Below are the code and all the weights of a small trained network. Each question names an input and a class and asks about switching units off, where a switched-off unit gives its printed mean instead of its output.

import numpy as np


def w(rows, s, z=0):
    codes = np.array(rows[::2]) - 128.0
    scale = np.full(codes.shape[1], s)
    scale[-1] = z or s
    return codes * scale


def norm(h):
    return h / np.sqrt((h * h).mean(-1, keepdims=True) + 1e-5)


def f(y):
    return y / 2 * (1 + np.tanh(0.7978845608 * (y + 0.044715 * y**3)))


def log_softmax(a):
    a = a - a.max(-1, keepdims=True)
    return a - np.log(np.exp(a).sum(-1, keepdims=True))


def net(x, mask):
    res = np.array(x, float).reshape(1, 5) / 4 @ E
    u = 0
    for l in range(2):
        y = f(norm(res) @ A[l][:, :-1].T + A[l][:, -1])
        res = res + np.where(mask[u : u + 7], y, B[l][:, -1]) @ B[l][:, :-1]
        u += 7
    return log_softmax(norm(res)[-1] @ U[:, :-1].T + U[:, -1])


A, B = {}, {}
E = w([
[131,203,140,77,87,105,111,131,58,80,144,185],'x0',
[108,210,66,69,183,47,70,173,212,124,165,81],'x1',
[63,145,195,46,91,103,185,91,199,146,45,138],'x2',
[144,129,56,68,75,135,67,70,52,162,44,75],'x3',
[115,166,220,254,109,52,56,152,103,171,74,99],'x4',
],0.0043)
A[0] = w([
[134,214,131,98,61,105,107,100,72,105,173,226,178],'L0N1',
[180,131,106,47,148,174,187,72,142,122,197,105,109],'L0N2',
[111,67,102,177,129,148,178,127,176,166,132,1,61],'L0N3',
[87,177,96,115,126,157,109,154,197,136,161,51,3],'L0N4',
[141,123,125,167,171,188,112,111,126,94,174,81,88],'L0N5',
[116,64,78,176,200,142,152,133,166,137,59,96,11],'L0N6',
[113,206,70,97,183,70,149,134,125,103,136,124,120],'L0N7',
],0.0054,0.0019)
B[0] = w([
[73,130,131,164,101,177,108,102,197,88,183,81,241],'L0N1',
[134,136,202,165,108,112,90,183,110,154,102,91,254],'L0N2',
[85,224,124,122,48,146,147,133,134,62,173,121,203],'L0N3',
[172,97,109,94,65,100,94,45,141,141,169,231,159],'L0N4',
[136,132,104,93,104,103,129,122,104,128,117,175,172],'L0N5',
[63,150,161,123,130,168,78,101,105,2,173,95,167],'L0N6',
[134,64,129,124,137,131,151,73,128,121,143,137,196],'L0N7',
],0.0078,0.0032)
A[1] = w([
[154,84,188,178,120,214,180,82,74,90,75,170,132],'L1N1',
[168,199,124,116,82,65,80,170,195,218,192,105,255],'L1N2',
[195,122,47,167,160,153,109,153,59,138,214,120,150],'L1N3',
[53,147,173,53,158,155,161,93,189,165,41,176,142],'L1N4',
[113,124,65,77,78,164,102,80,86,184,74,86,205],'L1N5',
[193,114,90,19,128,231,170,193,151,124,161,123,153],'L1N6',
[124,107,170,145,161,99,213,199,171,96,166,253,139],'L1N7',
],0.0055,0.0021)
B[1] = w([
[175,108,106,46,174,85,90,59,169,115,161,129,254],'L1N1',
[171,62,168,111,142,198,148,73,68,116,106,129,211],'L1N2',
[100,156,120,95,84,72,228,154,188,94,52,176,232],'L1N3',
[189,138,66,198,108,91,166,186,87,53,132,178,204],'L1N4',
[61,139,116,142,186,155,143,183,177,177,174,145,226],'L1N5',
[170,160,237,254,143,76,56,115,73,147,90,81,204],'L1N6',
[67,147,48,89,128,160,82,132,103,212,88,91,239],'L1N7',
],0.0077,0.0047)
U = w([
[85,190,154,153,76,174,112,85,165,26,201,77,145],'0',
[161,161,73,145,86,49,230,179,117,70,52,187,128],'1',
[192,61,137,51,192,101,95,11,150,129,141,162,123],'2',
[189,156,254,183,148,109,76,171,60,158,83,50,136],'3',
[49,164,63,106,180,197,120,181,138,223,125,121,132],'4',
[122,103,146,110,81,165,157,149,128,120,171,102,142],'5',
[204,154,157,68,94,133,227,186,89,194,220,69,15],'6',
[201,151,166,57,92,136,240,191,84,197,223,68,7],'7',
],0.012,0.017)

Each question gives the input, the list of numbers given to net, and the class t.
The units are the neurons (one row each of A and B). Each row of codes is followed by its name. A weight is (code - 128) times the scale printed after its matrix; where a second scale follows, it is the last column's (A, B and U).
mask holds one flag per neuron, layer by layer. A switched-off neuron (its flag False) gives its mean, the last column of its row in B, instead of its output. The means were averaged over made-up inputs and are rounded, as every weight is.
A unit's drop is (log p(t) with every unit on - log p(t) with that unit switched off) / (log p(t) with every unit on - log p(t) with every unit switched off).
The circuit of an input: a set's keep is (log p(t) with only the set's units on - log p(t) with every unit switched off) / (log p(t) with every unit on - log p(t) with every unit switched off). Starting from the 12 units with the biggest drops (on a tie, the unit counted first), units are removed one at a time, each time the one whose removal leaves the highest keep (on an exact tie, the one counted first), for as long as the keep stays at least 0.8.
units of the circuit, in order: the units of the circuit, biggest drop first
k most important neurons: the k neurons with the biggest drops, biggest first
top k neurons in layer l: the k neurons of layer l with the biggest drops, biggest first
input [-3,-1,-7,-8,7], class 4: 4 most important neurons	[L1N7, L0N2, L1N6, L1N4]
input [3,4,0,5,3], class 4: units of the circuit, in order	[L1N5]
input [-3,6,4,-4,3], class 2: 3 most important neurons	[L1N2, L0N4, L1N3]
input [-8,6,6,3,-8], class 0: top 3 neurons in layer 0	[L0N6, L0N3, L0N4]
input [0,6,4,-6,-4], class 2: 3 most important neurons	[L0N4, L1N5, L1N2]
input [-4,-7,0,-5,-2], class 2: top 2 neurons in layer 1	[L1N1, L1N5]
input [2,-4,-4,8,-7], class 4: 2 most important neurons	[L1N5, L1N2]
input [3,-8,5,-7,-3], class 2: 2 most important neurons	[L1N1, L1N5]
input [-5,8,-4,-7,0], class 2: 2 most important neurons	[L0N4, L1N2]
input [7,-6,2,-6,-8], class 3: units of the circuit, in order	[L1N6, L0N2]
input [-2,-7,6,6,4], class 2: 3 most important neurons	[L1N1, L1N3, L1N7]
input [7,-7,-2,6,5], class 0: top 2 neurons in layer 0	[L0N1, L0N7]
input [-7,-2,-4,6,2], class 0: 3 most important neurons	[L0N6, L0N3, L1N7]
input [-5,-2,4,-4,-5], class 0: top 2 neurons in layer 0	[L0N6, L0N3]
input [1,-8,8,-6,-5], class 1: units of the circuit, in order	[L1N4]
input [-4,8,-8,-5,-6], class 1: 2 most important neurons	[L1N3, L1N1]
input [-5,8,-3,-8,-7], class 2: 2 most important neurons	[L0N4, L1N2]
input [1,4,6,5,0], class 1: 2 most important neurons	[L1N4, L1N7]
input [-4,-5,3,-6,-1], class 4: top 2 neurons in layer 1	[L1N7, L1N2]
input [8,-4,-5,5,-6], class 0: units of the circuit, in order	[L0N1]
input [-7,8,1,-5,7], class 2: top 3 neurons in layer 0	[L0N4, L0N1, L0N2]
